Below is a small trained network, with its code and all its weights. Each question gives an input and a class and asks what happens when units are switched off, that is, made to give their printed mean instead of their output.

import numpy as np


def w(rows, s, z=0):
    codes = np.array(rows[::2]) - 128.0
    scale = np.full(codes.shape[1], s)
    scale[-1] = z or s
    return codes * scale


def f(y):
    return y / 2 * (1 + np.tanh(0.7978845608 * (y + 0.044715 * y**3)))


def log_softmax(a):
    a = a - a.max(-1, keepdims=True)
    return a - np.log(np.exp(a).sum(-1, keepdims=True))


def net(x, mask):
    res = np.array(x, float).reshape(1, 4) / 4 @ E
    y = f(res @ A[0][:, :-1].T + A[0][:, -1])
    res = res + np.where(mask, y, B[0][:, -1]) @ B[0][:, :-1]
    return log_softmax(res[-1] @ U[:, :-1].T + U[:, -1])


A, B = {}, {}
E = w([
[127,156,187,114,15,119,138,138],'x0',
[122,149,113,69,124,143,70,200],'x1',
[7,104,97,182,132,122,111,144],'x2',
[160,95,199,155,120,185,112,133],'x3',
],0.017)
A[0] = w([
[138,29,157,205,111,180,216,98,252],'n0',
[173,209,119,90,59,112,166,132,180],'n1',
[111,72,167,205,135,226,107,184,160],'n2',
[185,65,134,180,162,142,149,137,225],'n3',
[108,186,129,89,84,122,130,108,202],'n4',
[208,112,138,163,55,161,200,52,173],'n5',
[190,160,88,93,208,169,38,102,186],'n6',
[90,170,90,101,180,80,177,112,192],'n7',
[116,201,82,72,70,45,99,113,131],'n8',
[178,153,217,157,156,215,100,117,184],'n9',
[67,151,107,190,99,147,99,187,244],'n10',
[141,158,140,124,116,59,182,76,243],'n11',
[38,176,168,121,109,103,97,147,192],'n12',
[175,140,84,100,166,118,219,79,191],'n13',
[138,109,96,178,207,97,226,87,192],'n14',
[192,127,145,60,139,141,73,135,227],'n15',
[114,129,138,74,193,154,15,171,218],'n16',
[3,98,168,145,11,145,113,173,173],'n17',
],0.011,0.0042)
B[0] = w([
[146,107,232,181,164,111,174,143,222],'n0',
[118,190,107,143,85,128,156,164,209],'n1',
[82,63,168,141,121,154,120,116,198],'n2',
[202,111,191,92,238,173,149,110,182],'n3',
[113,163,113,153,58,102,135,230,178],'n4',
[175,188,181,169,141,128,149,129,223],'n5',
[132,156,116,78,156,172,68,118,215],'n6',
[74,144,79,103,169,73,138,129,209],'n7',
[114,151,67,128,80,152,155,170,213],'n8',
[223,139,163,125,96,144,105,86,186],'n9',
[71,25,89,133,15,140,157,59,219],'n10',
[137,179,166,118,123,67,128,167,199],'n11',
[81,73,72,195,51,26,146,82,203],'n12',
[128,172,149,87,177,117,103,116,210],'n13',
[76,150,123,124,236,111,100,71,226],'n14',
[204,166,105,78,84,105,2,165,193],'n15',
[111,92,50,111,86,228,105,107,221],'n16',
[78,81,161,179,20,48,57,88,251],'n17',
],0.0098,0.018)
U = w([
[73,78,167,228,43,50,75,123,214],'0',
[96,227,127,111,241,85,119,101,116],'1',
[200,94,175,162,100,129,112,137,2],'2',
[114,9,175,168,238,188,151,135,61],'3',
[234,176,241,222,155,125,148,139,143],'4',
[148,248,118,175,94,81,150,254,115],'5',
[173,155,132,16,136,244,25,124,146],'6',
[81,55,20,101,106,147,164,149,83],'7',
],0.0088,0.0028)

Each question gives the input, the list of numbers given to net, and the class t.
The units are the neurons (one row each of A and B). Each row of codes is followed by its name. A weight is (code - 128) times the scale printed after its matrix; where a second scale follows, it is the last column's (A, B and U).
mask holds one flag per neuron, in row order. A switched-off neuron (its flag False) gives its mean, the last column of its row in B, instead of its output. The means were averaged over made-up inputs and are rounded, as every weight is.
A unit's drop is (log p(t) with every unit on - log p(t) with that unit switched off) / (log p(t) with every unit on - log p(t) with every unit switched off).
The circuit of an input: a set's keep is (log p(t) with only the set's units on - log p(t) with every unit switched off) / (log p(t) with every unit on - log p(t) with every unit switched off). Starting from the 12 units with the biggest drops (on a tie, the unit counted first), units are removed one at a time, each time the one whose removal leaves the highest keep (on an exact tie, the one counted first), for as long as the keep stays at least 0.8.
units of the circuit, in order: the units of the circuit, biggest drop first
k most important neurons: the k neurons with the biggest drops, biggest first
drop of u: that unit's drop, to one decimal
input [8,0,-8,4], class 4: 3 most important neurons : n9, n5, n7
input [3,8,-2,1], class 6: units of the circuit, in order : n15
input [0,-4,-8,-5], class 1: 3 most important neurons : n13, n14, n17
input [-3,-8,3,4], class 3: 2 most important neurons : n14, n2
input [2,5,-1,-2], class 7: 2 most important neurons : n5, n11
input [2,-6,4,7], class 4: 3 most important neurons : n0, n3, n5
input [-3,2,-2,-7], class 1: 2 most important neurons : n7, n10
input [7,-8,2,5], class 4: 2 most important neurons : n5, n0
input [-3,5,4,3], class 7: 2 most important neurons : n16, n0
input [-6,-2,7,-3], class 7: 3 most important neurons : n10, n17, n5
input [-5,1,5,-1], class 7: drop of n16 : 0.0
input [-8,-5,8,-8], class 1: drop of n14 : 0.1
input [-1,1,-1,-4], class 1: 2 most important neurons : n10, n17
input [8,-3,-8,0], class 5: units of the circuit, in order : n1
input [-6,-5,-2,8], class 4: drop of n9 : 0.3
